Below are the code and all the weights of a small trained network. Each question names an input and a target symbol and asks about switching units off, where a switched-off unit gives its printed mean instead of its output.

import numpy as np


def w(rows, s, z=0):
    codes = np.array(rows[::2]) - 128.0
    scale = np.full(codes.shape[1], s)
    scale[-1] = z or s
    return codes * scale


def norm(h):
    return h / np.sqrt((h * h).mean(-1, keepdims=True) + 1e-5)


def f(y):
    return np.maximum(y, 0)


def softmax(a):
    e = np.exp(a - a.max(-1, keepdims=True))
    return e / e.sum(-1, keepdims=True)


def log_softmax(a):
    a = a - a.max(-1, keepdims=True)
    return a - np.log(np.exp(a).sum(-1, keepdims=True))


def net(x, mask):
    ids = ['αεζηξτω'.index(c) for c in x.split()]
    T = len(ids)
    res = E[ids] + P[:T]
    u = 0
    for l in range(3):
        q, k, v = (norm(res) @ M[l].T for M in (Q, K, V))
        z = softmax(np.where(np.tri(T) > 0, q @ k.T / 2**0.5, -1e9)) @ v
        res = res + np.where(mask[u], z, O[l][:, -1]) @ O[l][:, :-1]
        u += 1
        y = f(norm(res) @ A[l][:, :-1].T + A[l][:, -1])
        res = res + np.where(mask[u : u + 4], y, B[l][:, -1]) @ B[l][:, :-1]
        u += 4
    return log_softmax(norm(res)[-1] @ U[:, :-1].T + U[:, -1])


Q, K, V, O, A, B = {}, {}, {}, {}, {}, {}
E = w([
[83,146,158],'α',
[217,213,85],'ε',
[68,157,146],'ζ',
[176,164,143],'η',
[175,162,140],'ξ',
[255,34,135],'τ',
[185,157,135],'ω',
],0.013)
P = w([
[184,201,20],'0',
[151,254,167],'1',
[157,239,140],'2',
[203,232,203],'3',
[125,220,143],'4',
[111,209,140],'5',
[112,202,146],'6',
[164,198,188],'7',
[150,190,176],'8',
],0.0037)
Q[0] = w([
[196,137,185],'L0H1',
[142,255,207],'L0H1',
],0.007)
K[0] = w([
[169,79,3],'L0H1',
[188,44,139],'L0H1',
],0.0074)
V[0] = w([
[20,244,1],'L0H1',
[112,190,224],'L0H1',
],0.0038)
O[0] = w([
[59,7,148,2],'L0H1',
[125,167,254,136],'L0H1',
],0.0077,0.0025)
A[0] = w([
[144,255,122,249],'L0N1',
[35,99,27,246],'L0N2',
[51,92,235,127],'L0N3',
[197,32,86,168],'L0N4',
],0.0096,0.0015)
B[0] = w([
[72,98,148,255],'L0N1',
[248,106,151,132],'L0N2',
[174,167,186,151],'L0N3',
[186,136,104,171],'L0N4',
],0.013,0.01)
Q[1] = w([
[87,107,210],'L1H1',
[118,237,2],'L1H1',
],0.0092)
K[1] = w([
[164,232,43],'L1H1',
[2,223,185],'L1H1',
],0.0064)
V[1] = w([
[253,138,83],'L1H1',
[76,74,223],'L1H1',
],0.0063)
O[1] = w([
[3,120,23,252],'L1H1',
[141,143,83,151],'L1H1',
],0.0072,0.0011)
A[1] = w([
[74,139,49,71],'L1N1',
[129,104,192,3],'L1N2',
[110,72,1,118],'L1N3',
[230,116,78,157],'L1N4',
],0.0094,0.0026)
B[1] = w([
[194,99,122,146],'L1N1',
[116,98,125,151],'L1N2',
[154,136,148,156],'L1N3',
[4,126,54,252],'L1N4',
],0.011,0.0046)
Q[2] = w([
[254,87,94],'L2H1',
[89,14,91],'L2H1',
],0.0048)
K[2] = w([
[19,146,254],'L2H1',
[99,216,90],'L2H1',
],0.0063)
V[2] = w([
[72,221,131],'L2H1',
[246,165,102],'L2H1',
],0.011)
O[2] = w([
[205,231,219,232],'L2H1',
[149,1,174,248],'L2H1',
],0.0059,0.0012)
A[2] = w([
[207,146,115,139],'L2N1',
[77,134,125,145],'L2N2',
[101,141,8,253],'L2N3',
[111,62,192,201],'L2N4',
],0.015,0.004)
B[2] = w([
[7,95,23,174],'L2N1',
[118,110,178,180],'L2N2',
[20,159,3,255],'L2N3',
[231,118,41,227],'L2N4',
],0.0049,0.0077)
U = w([
[239,67,126,46],'α',
[127,30,94,18],'ε',
[205,88,116,252],'ζ',
[129,147,159,74],'η',
[120,181,177,23],'ξ',
[30,120,4,250],'τ',
[76,149,146,67],'ω',
],0.012,0.0023)

Each question gives the input, a string of symbols that net reads in full, and the target symbol t.
The units are the heads (2 rows each of Q, K, V and O) and the neurons (one row each of A and B). Each row of codes is followed by its name. A weight is (code - 128) times the scale printed after its matrix; where a second scale follows, it is the last column's (O, A, B and U).
mask holds one flag per unit, layer by layer, with each layer's heads first. A switched-off unit (its flag False) gives its mean, the last column of its rows in O or B, instead of its output. The means were averaged over made-up inputs and are rounded, as every weight is.
A unit's drop is (log p(t) with every unit on - log p(t) with that unit switched off) / (log p(t) with every unit on - log p(t) with every unit switched off).
The circuit of an input: a set's keep is (log p(t) with only the set's units on - log p(t) with every unit switched off) / (log p(t) with every unit on - log p(t) with every unit switched off). Starting from the 12 units with the biggest drops (on a tie, the unit counted first), units are removed one at a time, each time the one whose removal leaves the highest keep (on an exact tie, the one counted first), for as long as the keep stays at least 0.8.
circuit, biggest first: the units of the circuit, biggest drop first
unit that matters most: the unit with the biggest drop
k most important neurons: the k neurons with the biggest drops, biggest first
top k neurons in layer l: the k neurons of layer l with the biggest drops, biggest first
input ξ η ζ ζ η ω τ ω, target ζ: circuit, biggest first : [L1N4; L2N3]
input ζ α ε τ ε η, target ω: circuit, biggest first : [L1N4; L2N3; L0N1; L0N4]
input ξ τ η ζ ξ ζ ω α, target ω: circuit, biggest first : [L2N3; L1N4]
input ζ ξ τ ε τ ε τ ω, target ω: top 3 neurons in layer 2 : [L2N3; L2N1; L2N2]
input ω ω ζ ζ, target ω: top 2 neurons in layer 1 : [L1N1; L1N4]
input η τ ξ η, target α: unit that matters most : L0H1
input τ τ η ε τ τ ε τ ξ, target ξ: 3 most important neurons : [L1N4; L2N3; L0N1]
input ξ ζ η τ ξ, target ζ: circuit, biggest first : [L1N4; L0N1; L2N3; L2N4]
input η ω ζ ω η τ ξ ξ ξ, target α: 2 most important neurons : [L1N4; L2N3]
input ε ω τ α τ ξ, target ε: 2 most important neurons : [L0N4; L0N1]
input ω ζ ζ, target ω: top 3 neurons in layer 1 : [L1N1; L1N4; L1N3]
input ζ τ τ α ω τ τ η, target ω: 2 most important neurons : [L1N4; L0N1]
input ζ ζ η τ ζ η ζ ω, target ω: top 2 neurons in layer 2 : [L2N3; L2N4]
input ε ξ ω, target ε: 3 most important neurons : [L1N1; L1N4; L2N3]
input ξ τ η τ ζ τ ε ζ ξ, target ζ: top 3 neurons in layer 2 : [L2N3; L2N4; L2N1]
input τ ε η ε ξ ξ, target ξ: unit that matters most : L1N4
input ξ ω ζ α ω, target α: 2 most important neurons : [L1N4; L0N1]
input ζ ζ ξ, target ω: top 3 neurons in layer 0 : [L0N4; L0N2; L0N1]
input τ ξ ε ζ ω ω, target ξ: top 2 neurons in layer 2 : [L2N3; L2N1]
input τ ζ ε η, target ξ: top neuron in layer 2 : [L2N3]
input ε ε τ ξ ω η ξ, target ε: top 3 neurons in layer 1 : [L1N1; L1N4; L1N3]
input ε τ α ξ ω, target ε: 3 most important neurons : [L0N1; L1N1; L1N4]
input ε η ξ η, target ε: 4 most important neurons : [L1N1; L1N4; L2N3; L2N4]
input ξ ζ ε ζ τ τ ξ η, target ζ: 2 most important neurons : [L2N3; L1N4]
input ζ α α ξ τ ζ α ξ ζ, target ξ: 2 most important neurons : [L1N4; L0N3]
input ξ ζ ζ ξ ξ η η α η, target ζ: 2 most important neurons : [L1N4; L2N4]
input η ξ ε, target ξ: unit that matters most : L2N3
